Below are the code and all the weights of a small trained network. Each question names an input and a class and asks about switching units off, where a switched-off unit gives its printed mean instead of its output.

import numpy as np


def w(rows, s, z=0):
    codes = np.array(rows[::2]) - 128.0
    scale = np.full(codes.shape[1], s)
    scale[-1] = z or s
    return codes * scale


def f(y):
    return np.maximum(y, 0)


def log_softmax(a):
    a = a - a.max(-1, keepdims=True)
    return a - np.log(np.exp(a).sum(-1, keepdims=True))


def net(x, mask):
    res = np.array(x, float).reshape(1, 4) / 4 @ E
    y = f(res @ A[0][:, :-1].T + A[0][:, -1])
    res = res + np.where(mask, y, B[0][:, -1]) @ B[0][:, :-1]
    return log_softmax(res[-1] @ U[:, :-1].T + U[:, -1])


A, B = {}, {}
E = w([
[129,127,128,130],'x0',
[109,181,6,73],'x1',
[83,168,189,86],'x2',
[88,198,110,206],'x3',
],0.013)
A[0] = w([
[126,160,103,75,75],'N1',
[118,133,229,170,12],'N2',
[137,47,115,68,114],'N3',
[120,153,77,133,114],'N4',
[82,167,125,249,4],'N5',
[193,134,37,115,109],'N6',
[151,152,99,98,54],'N7',
[107,164,126,166,16],'N8',
[73,155,47,74,82],'N9',
[140,6,137,7,48],'N10',
[125,100,168,147,15],'N11',
[97,146,56,60,66],'N12',
[98,193,146,65,169],'N13',
[160,55,144,64,2],'N14',
[53,124,187,108,216],'N15',
[128,135,98,106,64],'N16',
[125,61,178,190,167],'N17',
[117,146,172,39,132],'N18',
[93,147,127,171,1],'N19',
[112,197,113,76,104],'N20',
[140,78,111,172,195],'N21',
[186,59,66,145,222],'N22',
],0.013,0.0057)
B[0] = w([
[190,61,162,219,175],'N1',
[147,80,127,206,212],'N2',
[140,204,116,138,203],'N3',
[115,85,146,137,181],'N4',
[170,198,103,202,207],'N5',
[152,79,86,121,217],'N6',
[141,104,178,171,158],'N7',
[155,205,147,199,152],'N8',
[130,112,205,183,227],'N9',
[129,200,158,244,245],'N10',
[177,91,148,215,157],'N11',
[200,87,146,197,217],'N12',
[68,70,27,139,207],'N13',
[170,186,113,254,184],'N14',
[72,104,50,101,218],'N15',
[129,99,170,159,154],'N16',
[125,23,111,165,229],'N17',
[68,153,41,140,201],'N18',
[139,204,175,228,148],'N19',
[150,89,119,186,193],'N20',
[75,131,57,81,187],'N21',
[88,130,19,88,226],'N22',
],0.0081,0.012)
U = w([
[177,79,187,149,76],'0',
[156,249,144,159,103],'1',
[108,143,112,126,251],'2',
[69,133,67,128,46],'3',
[110,142,126,95,201],'4',
[128,158,196,53,89],'5',
[121,236,180,51,77],'6',
],0.013,0.012)

Each question gives the input, the list of numbers given to net, and the class t.
The units are the neurons (one row each of A and B). Each row of codes is followed by its name. A weight is (code - 128) times the scale printed after its matrix; where a second scale follows, it is the last column's (A, B and U).
mask holds one flag per neuron, in row order. A switched-off neuron (its flag False) gives its mean, the last column of its row in B, instead of its output. The means were averaged over made-up inputs and are rounded, as every weight is.
A unit's drop is (log p(t) with every unit on - log p(t) with that unit switched off) / (log p(t) with every unit on - log p(t) with every unit switched off).
The circuit of an input: a set's keep is (log p(t) with only the set's units on - log p(t) with every unit switched off) / (log p(t) with every unit on - log p(t) with every unit switched off). Starting from the 12 units with the biggest drops (on a tie, the unit counted first), units are removed one at a time, each time the one whose removal leaves the highest keep (on an exact tie, the one counted first), for as long as the keep stays at least 0.8.
circuit, biggest first: the units of the circuit, biggest drop first
unit that matters most: the unit with the biggest drop
k most important neurons: the k neurons with the biggest drops, biggest first
drop when u is switched off: that unit's drop, to one decimal
input [7,3,8,2], class 3: circuit, biggest first	N13
input [0,4,3,-2], class 0: circuit, biggest first	N22; N12
input [6,7,-5,0], class 0: circuit, biggest first	N12; N9
input [-2,-4,8,0], class 3: circuit, biggest first	N15; N18
input [-7,-5,-4,-5], class 2: 2 most important neurons	N22; N17
input [-4,2,-5,-6], class 1: circuit, biggest first	N10; N3
input [2,-2,-8,0], class 3: 2 most important neurons	N22; N21
input [3,-8,8,8], class 0: 3 most important neurons	N2; N17; N10
input [4,-5,-8,-7], class 3: 2 most important neurons	N22; N17
input [-3,-2,-4,5], class 1: 3 most important neurons	N5; N13; N15
input [-5,-8,8,7], class 0: 3 most important neurons	N2; N17; N22
input [8,-5,-5,-8], class 1: 2 most important neurons	N10; N14
input [5,-7,-6,8], class 1: 3 most important neurons	N5; N19; N8
input [1,2,-5,7], class 1: unit that matters most	N5
input [3,0,3,0], class 4: 2 most important neurons	N22; N10
input [0,1,-8,8], class 1: 2 most important neurons	N5; N13
input [-4,-6,8,-6], class 3: 2 most important neurons	N18; N15
input [-6,-3,8,5], class 3: 2 most important neurons	N15; N13
input [-2,0,0,-6], class 1: drop when N8 is switched off	0.0
input [-1,4,-3,7], class 1: circuit, biggest first	N5
input [0,-5,-8,6], class 3: drop when N3 is switched off	0.1
input [-2,-2,8,-2], class 3: drop when N18 is switched off	0.1
